Below is a small trained network, with its code and all its weights. Each question gives an input and a class and asks what happens when units are switched off, that is, made to give their printed mean instead of their output.

import numpy as np


def w(rows, s, z=0):
    codes = np.array(rows[::2]) - 128.0
    scale = np.full(codes.shape[1], s)
    scale[-1] = z or s
    return codes * scale


def f(y):
    return y / 2 * (1 + np.tanh(0.7978845608 * (y + 0.044715 * y**3)))


def log_softmax(a):
    a = a - a.max(-1, keepdims=True)
    return a - np.log(np.exp(a).sum(-1, keepdims=True))


def net(x, mask):
    res = np.array(x, float).reshape(1, 6) / 4 @ E
    y = f(res @ A[0][:, :-1].T + A[0][:, -1])
    res = res + np.where(mask, y, B[0][:, -1]) @ B[0][:, :-1]
    return log_softmax(res[-1] @ U[:, :-1].T + U[:, -1])


A, B = {}, {}
E = w([
[99,194,162,65,175,158,217],'x0',
[255,203,105,125,184,160,168],'x1',
[146,30,215,124,154,194,204],'x2',
[98,106,21,138,188,134,155],'x3',
[145,85,136,70,117,73,154],'x4',
[133,130,119,46,135,166,71],'x5',
],0.009)
A[0] = w([
[19,120,163,123,92,118,114,28],'N0',
[53,197,154,77,152,134,186,25],'N1',
[105,213,94,107,102,51,101,2],'N2',
[147,111,131,52,136,5,158,82],'N3',
[111,131,125,26,124,206,50,33],'N4',
[187,186,194,125,110,102,105,48],'N5',
[104,163,153,223,109,61,209,9],'N6',
[86,106,55,115,172,134,152,17],'N7',
[111,164,224,123,78,108,99,23],'N8',
[69,189,150,196,145,211,94,77],'N9',
],0.013,0.0073)
B[0] = w([
[209,183,130,159,153,173,144,254],'N0',
[164,80,118,191,118,123,73,224],'N1',
[151,65,182,135,164,148,163,235],'N2',
[110,174,134,103,33,173,129,212],'N3',
[148,115,129,50,160,21,131,215],'N4',
[103,128,77,168,146,149,159,199],'N5',
[142,109,122,6,185,34,84,194],'N6',
[76,117,64,157,136,112,198,175],'N7',
[60,88,47,162,151,132,171,210],'N8',
[130,142,133,81,16,157,162,197],'N9',
],0.022,0.0071)
U = w([
[71,116,57,128,156,154,192,70],'0',
[137,130,139,39,156,104,123,176],'1',
[147,26,244,100,157,199,220,249],'2',
[226,206,103,115,177,190,176,152],'3',
[170,47,114,191,55,103,49,253],'4',
[118,130,146,62,46,170,161,22],'5',
[68,136,210,118,113,152,97,2],'6',
],0.011,0.0038)

Each question gives the input, the list of numbers given to net, and the class t.
The units are the neurons (one row each of A and B). Each row of codes is followed by its name. A weight is (code - 128) times the scale printed after its matrix; where a second scale follows, it is the last column's (A, B and U).
mask holds one flag per neuron, in row order. A switched-off neuron (its flag False) gives its mean, the last column of its row in B, instead of its output. The means were averaged over made-up inputs and are rounded, as every weight is.
A unit's drop is (log p(t) with every unit on - log p(t) with that unit switched off) / (log p(t) with every unit on - log p(t) with every unit switched off).
The circuit of an input: a set's keep is (log p(t) with only the set's units on - log p(t) with every unit switched off) / (log p(t) with every unit on - log p(t) with every unit switched off). Starting from all 10 units, units are removed one at a time, each time the one whose removal leaves the highest keep (on an exact tie, the one counted first), for as long as the keep stays at least 0.8.
units of the circuit, in order: the units of the circuit, biggest drop first
most important unit: the unit with the biggest drop
top k neurons: the k neurons with the biggest drops, biggest first
drop when u is switched off: that unit's drop, to one decimal
input [8,-6,1,-1,-8,-6], class 4: units of the circuit, in order	[N1]
input [1,4,-7,-2,8,6], class 5: top 3 neurons	[N3; N6; N0]
input [-7,-3,-6,-5,-2,-8], class 1: top 2 neurons	[N6; N1]
input [-3,-5,0,-5,2,4], class 0: top 4 neurons	[N8; N1; N6; N2]
input [-4,1,-4,-8,7,-6], class 0: top 2 neurons	[N8; N5]
input [-3,6,-2,7,6,0], class 0: top 3 neurons	[N0; N7; N9]
input [8,7,-5,-5,3,-7], class 4: top 2 neurons	[N1; N0]
input [6,2,3,2,2,2], class 4: top 3 neurons	[N1; N2; N0]
input [8,2,5,-8,-8,-5], class 0: top 2 neurons	[N8; N5]
input [-8,5,-7,-8,0,6], class 0: top 2 neurons	[N5; N8]
input [-5,4,5,2,-3,7], class 1: units of the circuit, in order	[N4; N0]
input [-3,-3,-3,0,-6,-4], class 5: top 2 neurons	[N9; N1]
input [7,-3,5,-5,6,-5], class 4: units of the circuit, in order	[N1; N2]
input [8,6,-2,-1,3,-1], class 4: units of the circuit, in order	[N1]
input [6,6,4,7,8,-1], class 5: top 3 neurons	[N3; N8; N0]
input [2,-6,6,-5,-4,-7], class 1: top 2 neurons	[N6; N2]
input [-1,4,4,-4,-7,-1], class 5: drop when N2 is switched off	0.3
input [-5,2,-4,-1,-8,-6], class 5: drop when N4 is switched off	0.1
input [-2,4,3,4,-7,-8], class 1: drop when N6 is switched off	0.7
input [8,7,4,8,0,6], class 0: most important unit	N7
